Below are the code and all the weights of a small trained network. Each question names an input and a target symbol and asks about switching units off, where a switched-off unit gives its printed mean instead of its output.

import numpy as np


def w(rows, s, z=0):
    codes = np.array(rows[::2]) - 128.0
    scale = np.full(codes.shape[1], s)
    scale[-1] = z or s
    return codes * scale


def f(y):
    return y / 2 * (1 + np.tanh(0.7978845608 * (y + 0.044715 * y**3)))


def softmax(a):
    e = np.exp(a - a.max(-1, keepdims=True))
    return e / e.sum(-1, keepdims=True)


def log_softmax(a):
    a = a - a.max(-1, keepdims=True)
    return a - np.log(np.exp(a).sum(-1, keepdims=True))


def net(x, mask):
    ids = ['ΔΛΣΦΩβγεζηθμπτψ'.index(c) for c in x.split()]
    T = len(ids)
    res = E[ids] + P[:T]
    r = res
    for j in range(2):
        rows = slice(3 * j, 3 * j + 3)
        q, k, v = (r @ M[0][rows].T for M in (Q, K, V))
        z = softmax(np.where(np.tri(T) > 0, q @ k.T / 3**0.5, -1e9)) @ v
        o = O[0][rows]
        res = res + np.where(mask[j], z, o[:, -1]) @ o[:, :-1]
    y = f(res @ A[0][:, :-1].T + A[0][:, -1])
    res = res + np.where(mask[2:26], y, B[0][:, -1]) @ B[0][:, :-1]
    return log_softmax(res[-1] @ U[:, :-1].T + U[:, -1])


Q, K, V, O, A, B = {}, {}, {}, {}, {}, {}
E = w([
[142,2,171,32],'Δ',
[131,135,56,135],'Λ',
[130,84,98,118],'Σ',
[125,159,32,192],'Φ',
[124,165,40,118],'Ω',
[125,146,48,161],'β',
[124,177,27,151],'γ',
[133,34,143,64],'ε',
[129,114,85,41],'ζ',
[134,71,118,46],'η',
[135,168,42,74],'θ',
[132,80,98,152],'μ',
[135,106,90,61],'π',
[130,64,129,19],'τ',
[130,79,114,44],'ψ',
],0.0079)
P = w([
[54,113,166,105],'0',
[215,118,111,145],'1',
[54,110,155,190],'2',
[151,86,87,78],'3',
[140,190,194,99],'4',
[248,104,98,145],'5',
[26,188,100,117],'6',
[115,68,29,42],'7',
[117,215,205,54],'8',
[201,74,27,104],'9',
[12,142,97,140],'10',
[169,111,67,48],'11',
[88,218,177,18],'12',
],0.018)
Q[0] = w([
[178,115,136,160],'head 0',
[111,127,190,115],'head 0',
[109,50,96,137],'head 0',
[86,42,164,150],'head 1',
[249,125,183,142],'head 1',
[171,84,93,230],'head 1',
],0.017)
K[0] = w([
[161,147,157,133],'head 0',
[156,86,90,133],'head 0',
[64,134,171,133],'head 0',
[78,158,142,102],'head 1',
[177,131,191,252],'head 1',
[41,164,191,135],'head 1',
],0.02)
V[0] = w([
[67,154,154,118],'head 0',
[138,158,120,208],'head 0',
[123,115,135,139],'head 0',
[108,98,131,187],'head 1',
[124,249,67,191],'head 1',
[110,230,134,55],'head 1',
],0.012)
O[0] = w([
[142,141,112,63,194],'head 0',
[125,101,158,67,20],'head 0',
[120,117,128,75,116],'head 0',
[122,35,82,94,72],'head 1',
[10,153,85,24,3],'head 1',
[95,204,200,74,59],'head 1',
],0.012,0.0047)
A[0] = w([
[186,105,52,147,174],'neuron 0',
[49,108,110,103,113],'neuron 1',
[104,84,139,143,91],'neuron 2',
[43,160,172,113,84],'neuron 3',
[161,110,157,67,41],'neuron 4',
[42,150,147,113,210],'neuron 5',
[141,80,137,64,75],'neuron 6',
[214,151,132,132,92],'neuron 7',
[159,119,133,178,224],'neuron 8',
[125,212,254,161,7],'neuron 9',
[24,107,136,141,232],'neuron 10',
[96,111,107,145,162],'neuron 11',
[170,98,99,89,54],'neuron 12',
[164,65,51,117,51],'neuron 13',
[8,132,148,156,100],'neuron 14',
[81,157,183,155,161],'neuron 15',
[130,207,243,145,150],'neuron 16',
[141,110,69,90,92],'neuron 17',
[142,184,184,114,50],'neuron 18',
[109,153,106,162,142],'neuron 19',
[146,129,42,134,205],'neuron 20',
[160,191,215,143,32],'neuron 21',
[187,146,124,110,83],'neuron 22',
[24,148,153,128,60],'neuron 23',
],0.013)
B[0] = w([
[126,96,136,124,251],'neuron 0',
[137,107,177,125,138],'neuron 1',
[61,142,118,142,121],'neuron 2',
[55,84,145,230,142],'neuron 3',
[127,73,168,89,124],'neuron 4',
[130,119,80,173,169],'neuron 5',
[150,106,115,127,134],'neuron 6',
[64,133,138,161,181],'neuron 7',
[157,137,142,68,227],'neuron 8',
[33,34,9,24,147],'neuron 9',
[183,163,80,124,168],'neuron 10',
[131,98,69,84,142],'neuron 11',
[147,173,105,173,154],'neuron 12',
[108,193,139,113,186],'neuron 13',
[98,70,125,187,145],'neuron 14',
[102,233,97,103,159],'neuron 15',
[117,168,209,172,177],'neuron 16',
[109,138,164,192,164],'neuron 17',
[119,70,22,79,127],'neuron 18',
[143,100,182,142,146],'neuron 19',
[135,101,149,92,237],'neuron 20',
[25,25,54,94,141],'neuron 21',
[70,124,24,101,147],'neuron 22',
[101,43,216,121,139],'neuron 23',
],0.014,0.018)
U = w([
[137,2,136,156,71],'Δ',
[201,199,105,122,119],'Λ',
[206,136,193,145,148],'Σ',
[136,9,43,148,60],'Φ',
[166,145,166,179,182],'Ω',
[162,101,46,108,245],'β',
[150,44,123,195,148],'γ',
[166,69,205,170,123],'ε',
[112,150,50,50,84],'ζ',
[120,88,180,136,134],'η',
[96,123,70,139,102],'θ',
[179,51,90,69,191],'μ',
[145,204,189,95,108],'π',
[89,36,84,109,20],'τ',
[112,99,177,123,122],'ψ',
],0.014,0.011)

Each question gives the input, a string of symbols that net reads in full, and the target symbol t.
The units are the heads (3 rows each of Q, K, V and O) and the neurons (one row each of A and B). Each row of codes is followed by its name. A weight is (code - 128) times the scale printed after its matrix; where a second scale follows, it is the last column's (O, A, B and U).
mask holds one flag per unit, heads first, then neurons. A switched-off unit (its flag False) gives its mean, the last column of its rows in O or B, instead of its output. The means were averaged over made-up inputs and are rounded, as every weight is.
A unit's drop is (log p(t) with every unit on - log p(t) with that unit switched off) / (log p(t) with every unit on - log p(t) with every unit switched off).
The circuit of an input: a set's keep is (log p(t) with only the set's units on - log p(t) with every unit switched off) / (log p(t) with every unit on - log p(t) with every unit switched off). Starting from the 12 units with the biggest drops (on a tie, the unit counted first), units are removed one at a time, each time the one whose removal leaves the highest keep (on an exact tie, the one counted first), for as long as the keep stays at least 0.8.
units of the circuit, in order: the units of the circuit, biggest drop first
most important unit: the unit with the biggest drop
k most important neurons: the k neurons with the biggest drops, biggest first
which heads matter: for each layer, one digit per head in row order, 1 if its drop is at least 0.15 and else 0, layers parted by /
drop of u: that unit's drop, to one decimal
input ζ Λ Σ τ μ Φ ε, target τ: units of the circuit, in order	[head 1; neuron 9; neuron 21; neuron 7]
input ψ Λ Δ, target ψ: which heads matter	01
input μ Ω Ω τ Σ Λ, target μ: 3 most important neurons	[neuron 20; neuron 0; neuron 16]
input γ θ ψ ψ ε θ θ, target ψ: which heads matter	01
input θ β ε π π Σ γ ζ ε τ η, target ζ: units of the circuit, in order	[neuron 9; head 1; neuron 15]
input Ω θ τ η Φ Δ γ θ π, target Δ: most important unit	head 1
input π Λ μ, target π: units of the circuit, in order	[head 1; neuron 15; neuron 8]
input β ζ Λ Λ γ θ Ω β ζ ζ Ω Λ θ, target ζ: units of the circuit, in order	[neuron 9; neuron 15; head 0]
input Ω ψ γ Σ θ η Δ Φ η, target η: 2 most important neurons	[neuron 16; neuron 21]
input ζ Σ ζ Δ θ, target Σ: 2 most important neurons	[neuron 9; neuron 21]
input Λ μ Ω β π Ω ε, target β: units of the circuit, in order	[neuron 10; neuron 5; neuron 7]
input θ ε Σ η τ θ μ θ Δ Δ Σ, target θ: 2 most important neurons	[neuron 9; neuron 15]
input Δ β Δ β β γ θ, target β: units of the circuit, in order	[neuron 10; neuron 13; neuron 7]
input μ π Φ η θ Λ Ω π Σ η β, target π: most important unit	head 1
input γ γ ζ Φ Σ θ Ω ζ π τ θ β θ, target τ: 2 most important neurons	[neuron 9; neuron 21]
input Ω Ω ζ η ε ψ γ ζ γ, target ψ: 3 most important neurons	[neuron 16; neuron 9; neuron 21]
input θ β π β ζ β ζ θ ψ θ ζ, target θ: 4 most important neurons	[neuron 9; neuron 15; neuron 5; neuron 3]
input η Ω θ Δ η ζ η ψ ε Ω β, target ψ: 3 most important neurons	[neuron 16; neuron 9; neuron 21]
input π Σ Λ ε π β, target μ: 2 most important neurons	[neuron 20; neuron 0]
input Φ γ θ τ β μ, target μ: 2 most important neurons	[neuron 16; neuron 15]
input ε τ Σ β Φ, target τ: 2 most important neurons	[neuron 9; neuron 21]
input Φ γ τ μ ψ Λ β, target μ: drop of head 1	0.5
